Here is a tiny trained network, its code and every weight. The questions are about switching its units off for an input and a target symbol, where a switched-off unit gives its printed mean instead of its output.

import numpy as np


def w(rows, s, z=0):
    codes = np.array(rows[::2]) - 128.0
    scale = np.full(codes.shape[1], s)
    scale[-1] = z or s
    return codes * scale


def norm(h):
    return h / np.sqrt((h * h).mean(-1, keepdims=True) + 1e-5)


def f(y):
    return y / 2 * (1 + np.tanh(0.7978845608 * (y + 0.044715 * y**3)))


def softmax(a):
    e = np.exp(a - a.max(-1, keepdims=True))
    return e / e.sum(-1, keepdims=True)


def log_softmax(a):
    a = a - a.max(-1, keepdims=True)
    return a - np.log(np.exp(a).sum(-1, keepdims=True))


def net(x, mask):
    ids = ['αβδεζηλξπφω'.index(c) for c in x.split()]
    T = len(ids)
    res = E[ids] + P[:T]
    u = 0
    for l in range(3):
        q, k, v = (norm(res) @ M[l].T for M in (Q, K, V))
        z = softmax(np.where(np.tri(T) > 0, q @ k.T / 2**0.5, -1e9)) @ v
        res = res + np.where(mask[u], z, O[l][:, -1]) @ O[l][:, :-1]
        u += 1
        y = f(norm(res) @ A[l][:, :-1].T + A[l][:, -1])
        res = res + np.where(mask[u : u + 4], y, B[l][:, -1]) @ B[l][:, :-1]
        u += 4
    return log_softmax(norm(res)[-1] @ U[:, :-1].T + U[:, -1])


Q, K, V, O, A, B = {}, {}, {}, {}, {}, {}
E = w([
[41,157,178,134],'α',
[120,135,128,192],'β',
[113,107,114,37],'δ',
[121,163,73,117],'ε',
[157,179,149,110],'ζ',
[86,52,88,130],'η',
[118,187,121,1],'λ',
[70,120,93,66],'ξ',
[127,209,149,85],'π',
[144,89,235,117],'φ',
[230,121,54,141],'ω',
],0.0097)
P = w([
[106,180,111,40],'0',
[127,160,116,33],'1',
[122,171,121,22],'2',
[136,148,114,20],'3',
[136,119,111,6],'4',
[158,160,114,31],'5',
[140,176,110,37],'6',
],0.0013)
Q[0] = w([
[223,229,209,223],'0.h1',
[5,91,66,233],'0.h1',
],0.013)
K[0] = w([
[171,165,188,189],'0.h1',
[4,138,146,151],'0.h1',
],0.02)
V[0] = w([
[150,121,98,131],'0.h1',
[55,172,253,125],'0.h1',
],0.0033)
O[0] = w([
[126,94,120,129,160],'0.h1',
[157,251,184,98,1],'0.h1',
],0.0027,0.00026)
A[0] = w([
[211,101,50,148,2],'0.n1',
[139,177,41,252,71],'0.n2',
[118,97,120,91,81],'0.n3',
[156,197,60,102,204],'0.n4',
],0.012,0.00059)
B[0] = w([
[151,110,14,134,165],'0.n1',
[10,179,132,169,188],'0.n2',
[138,121,188,159,161],'0.n3',
[134,37,128,85,254],'0.n4',
],0.012,0.0055)
Q[1] = w([
[130,45,14,181],'1.h1',
[249,79,160,97],'1.h1',
],0.013)
K[1] = w([
[188,111,7,182],'1.h1',
[229,94,195,127],'1.h1',
],0.014)
V[1] = w([
[138,123,148,135],'1.h1',
[40,89,2,138],'1.h1',
],0.0048)
O[1] = w([
[130,127,127,127,147],'1.h1',
[96,22,253,75,5],'1.h1',
],0.0047,0.0014)
A[1] = w([
[147,103,201,97,155],'1.n1',
[131,172,75,51,50],'1.n2',
[249,140,229,199,2],'1.n3',
[143,82,130,223,139],'1.n4',
],0.012,0.0008)
B[1] = w([
[186,143,106,117,253],'1.n1',
[162,93,129,106,236],'1.n2',
[98,98,142,248,199],'1.n3',
[182,94,116,54,132],'1.n4',
],0.017,0.0046)
Q[2] = w([
[1,180,53,108],'2.h1',
[11,245,217,62],'2.h1',
],0.02)
K[2] = w([
[2,92,182,67],'2.h1',
[107,255,200,36],'2.h1',
],0.018)
V[2] = w([
[172,108,141,42],'2.h1',
[124,135,5,116],'2.h1',
],0.012)
O[2] = w([
[2,163,108,178,122],'2.h1',
[77,139,203,137,252],'2.h1',
],0.0079,0.0027)
A[2] = w([
[146,40,222,59,255],'2.n1',
[92,193,56,116,124],'2.n2',
[255,166,188,169,37],'2.n3',
[201,77,56,61,106],'2.n4',
],0.0089,0.00085)
B[2] = w([
[167,138,254,144,252],'2.n1',
[241,135,185,200,193],'2.n2',
[119,11,136,141,184],'2.n3',
[85,166,35,177,253],'2.n4',
],0.0086,0.0046)
U = w([
[202,210,170,171,112],'α',
[41,182,144,189,232],'β',
[129,118,120,140,6],'δ',
[49,30,146,115,190],'ε',
[152,161,41,197,118],'ζ',
[122,203,48,82,154],'η',
[95,142,136,35,102],'λ',
[147,109,245,111,133],'ξ',
[222,50,94,88,147],'π',
[150,55,147,247,138],'φ',
[94,61,9,151,104],'ω',
],0.011,0.0022)

Each question gives the input, a string of symbols that net reads in full, and the target symbol t.
The units are the heads (2 rows each of Q, K, V and O) and the neurons (one row each of A and B). Each row of codes is followed by its name. A weight is (code - 128) times the scale printed after its matrix; where a second scale follows, it is the last column's (O, A, B and U).
mask holds one flag per unit, layer by layer, with each layer's heads first. A switched-off unit (its flag False) gives its mean, the last column of its rows in O or B, instead of its output. The means were averaged over made-up inputs and are rounded, as every weight is.
A unit's drop is (log p(t) with every unit on - log p(t) with that unit switched off) / (log p(t) with every unit on - log p(t) with every unit switched off).
The circuit of an input: a set's keep is (log p(t) with only the set's units on - log p(t) with every unit switched off) / (log p(t) with every unit on - log p(t) with every unit switched off). Starting from the 12 units with the biggest drops (on a tie, the unit counted first), units are removed one at a time, each time the one whose removal leaves the highest keep (on an exact tie, the one counted first), for as long as the keep stays at least 0.8.
circuit, biggest first: the units of the circuit, biggest drop first
unit that matters most: the unit with the biggest drop
k most important neurons: the k neurons with the biggest drops, biggest first
top k neurons in layer l: the k neurons of layer l with the biggest drops, biggest first
drop when u is switched off: that unit's drop, to one decimal
input φ ω η ζ λ ξ λ, target ξ: 2 most important neurons	[0.n1 0.n4]
input β π η, target ε: circuit, biggest first	[2.h1 1.n3]
input ξ ζ λ φ ε ξ ζ, target π: circuit, biggest first	[1.n3 0.n4]
input π δ φ ε α β α, target α: 3 most important neurons	[0.n3 1.n3 0.n4]
input π ω λ π λ, target ξ: unit that matters most	0.n1
input λ λ ζ π φ η, target π: 2 most important neurons	[1.n3 0.n3]
input π η δ π, target η: top 3 neurons in layer 1	[1.n1 1.n3 1.n2]
input ζ φ λ φ ω ω π, target ξ: 3 most important neurons	[0.n1 0.n4 2.n1]
input η δ ξ, target β: top 3 neurons in layer 0	[0.n3 0.n1 0.n4]
input ζ φ π α α ε, target ε: top 2 neurons in layer 0	[0.n2 0.n4]
input α π ζ ζ, target ζ: top 3 neurons in layer 1	[1.n1 1.n3 1.n2]
input π η λ φ ξ, target π: top 2 neurons in layer 0	[0.n2 0.n4]
input π η ω π π π, target ξ: 2 most important neurons	[0.n1 2.n1]
input ω ε ξ, target ξ: unit that matters most	0.n2
input λ ξ ζ λ ε ζ λ, target λ: top 2 neurons in layer 1	[1.n3 1.n1]
input π π β α, target α: 4 most important neurons	[0.n3 1.n3 0.n2 0.n4]
input ω η ξ, target ξ: 2 most important neurons	[0.n2 0.n1]
input ζ φ η ξ, target π: top 3 neurons in layer 0	[0.n2 0.n3 0.n4]
input ε α π α δ, target α: top 2 neurons in layer 0	[0.n3 0.n2]
input π λ ε, target ε: unit that matters most	0.n4
input π ω η, target ξ: top 2 neurons in layer 0	[0.n1 0.n2]
input φ ω ε λ α η, target ξ: 2 most important neurons	[0.n1 0.n4]
input ω π ζ ζ φ π, target π: top 2 neurons in layer 0	[0.n2 0.n4]
input ζ π η α π η, target ε: drop when 1.n4 is switched off	0.2
